Below are the code and all the weights of a small trained network. Each question names an input and a class and asks about switching units off, where a switched-off unit gives its printed mean instead of its output.

import numpy as np


def w(rows, s, z=0):
    codes = np.array(rows[::2]) - 128.0
    scale = np.full(codes.shape[1], s)
    scale[-1] = z or s
    return codes * scale


def f(y):
    return np.maximum(y, 0)


def log_softmax(a):
    a = a - a.max(-1, keepdims=True)
    return a - np.log(np.exp(a).sum(-1, keepdims=True))


def net(x, mask):
    res = np.array(x, float).reshape(1, 5) / 4 @ E
    y = f(res @ A[0][:, :-1].T + A[0][:, -1])
    res = res + np.where(mask, y, B[0][:, -1]) @ B[0][:, :-1]
    return log_softmax(res[-1] @ U[:, :-1].T + U[:, -1])


A, B = {}, {}
E = w([
[42,107,103,79,83,146,143,58],'x0',
[123,132,135,131,133,128,128,125],'x1',
[112,38,136,108,197,131,200,156],'x2',
[117,161,2,187,162,113,163,89],'x3',
[120,132,133,131,136,131,125,129],'x4',
],0.016)
A[0] = w([
[73,97,168,79,86,164,161,96,104],'n0',
[134,149,173,126,56,122,51,132,187],'n1',
[210,170,148,190,177,108,123,170,254],'n2',
[155,165,94,158,128,78,102,108,107],'n3',
[68,117,109,66,85,155,148,65,143],'n4',
[83,153,93,112,77,135,128,51,107],'n5',
[125,248,47,195,90,111,96,90,135],'n6',
[141,164,167,122,66,124,70,121,182],'n7',
[151,190,76,174,118,126,113,65,110],'n8',
[96,99,43,192,214,94,202,117,29],'n9',
[87,72,157,45,113,181,123,108,88],'n10',
[134,189,164,124,56,147,81,131,181],'n11',
[177,99,170,129,197,117,122,199,194],'n12',
[118,46,162,101,108,159,166,143,129],'n13',
[180,165,103,174,140,115,70,148,130],'n14',
],0.011,0.0065)
B[0] = w([
[100,94,100,96,179,65,147,124,206],'n0',
[184,177,103,105,97,135,202,76,209],'n1',
[204,137,151,108,168,87,175,254,253],'n2',
[105,121,137,116,165,96,127,170,177],'n3',
[33,107,33,125,131,142,82,106,219],'n4',
[37,137,107,147,96,171,78,113,199],'n5',
[52,92,160,184,205,101,79,190,244],'n6',
[170,182,91,110,101,177,210,93,201],'n7',
[124,73,149,151,150,122,64,159,200],'n8',
[202,213,75,102,54,182,228,73,229],'n9',
[60,96,109,81,191,48,162,159,210],'n10',
[160,160,59,109,87,127,171,80,206],'n11',
[178,101,205,112,47,184,95,178,231],'n12',
[85,72,141,99,152,91,151,129,202],'n13',
[131,119,95,120,178,65,165,166,199],'n14',
],0.0097,0.018)
U = w([
[194,211,129,128,118,147,183,127,227],'0',
[106,101,133,125,190,58,125,161,122],'1',
[115,166,73,113,105,155,155,25,67],'2',
[86,131,114,177,141,159,27,116,6],'3',
[143,67,251,115,108,171,105,144,196],'4',
],0.013,0.0024)

Each question gives the input, the list of numbers given to net, and the class t.
The units are the neurons (one row each of A and B). Each row of codes is followed by its name. A weight is (code - 128) times the scale printed after its matrix; where a second scale follows, it is the last column's (A, B and U).
mask holds one flag per neuron, in row order. A switched-off neuron (its flag False) gives its mean, the last column of its row in B, instead of its output. The means were averaged over made-up inputs and are rounded, as every weight is.
A unit's drop is (log p(t) with every unit on - log p(t) with that unit switched off) / (log p(t) with every unit on - log p(t) with every unit switched off).
The circuit of an input: a set's keep is (log p(t) with only the set's units on - log p(t) with every unit switched off) / (log p(t) with every unit on - log p(t) with every unit switched off). Starting from the 12 units with the biggest drops (on a tie, the unit counted first), units are removed one at a time, each time the one whose removal leaves the highest keep (on an exact tie, the one counted first), for as long as the keep stays at least 0.8.
units of the circuit, in order: the units of the circuit, biggest drop first
k most important neurons: the k neurons with the biggest drops, biggest first
drop when u is switched off: that unit's drop, to one decimal
input [-3,1,4,6,-6], class 0: units of the circuit, in order => n9
input [0,8,-6,8,-8], class 1: 2 most important neurons => n14, n3
input [6,1,1,1,-7], class 2: 4 most important neurons => n6, n2, n8, n12
input [0,6,4,6,-8], class 0: 2 most important neurons => n9, n4
input [-1,-8,2,-7,7], class 4: 2 most important neurons => n12, n9
input [1,1,-3,-1,-7], class 2: 2 most important neurons => n2, n12
input [-6,6,-4,2,-6], class 1: 2 most important neurons => n6, n9
input [4,-1,-7,-6,1], class 2: drop when n10 is switched off => 0.0
input [-2,-1,6,-4,7], class 4: drop when n12 is switched off => 0.3
input [2,0,-7,3,-2], class 3: drop when n6 is switched off => 0.4
input [-6,-5,3,8,-4], class 0: drop when n9 is switched off => 4.1
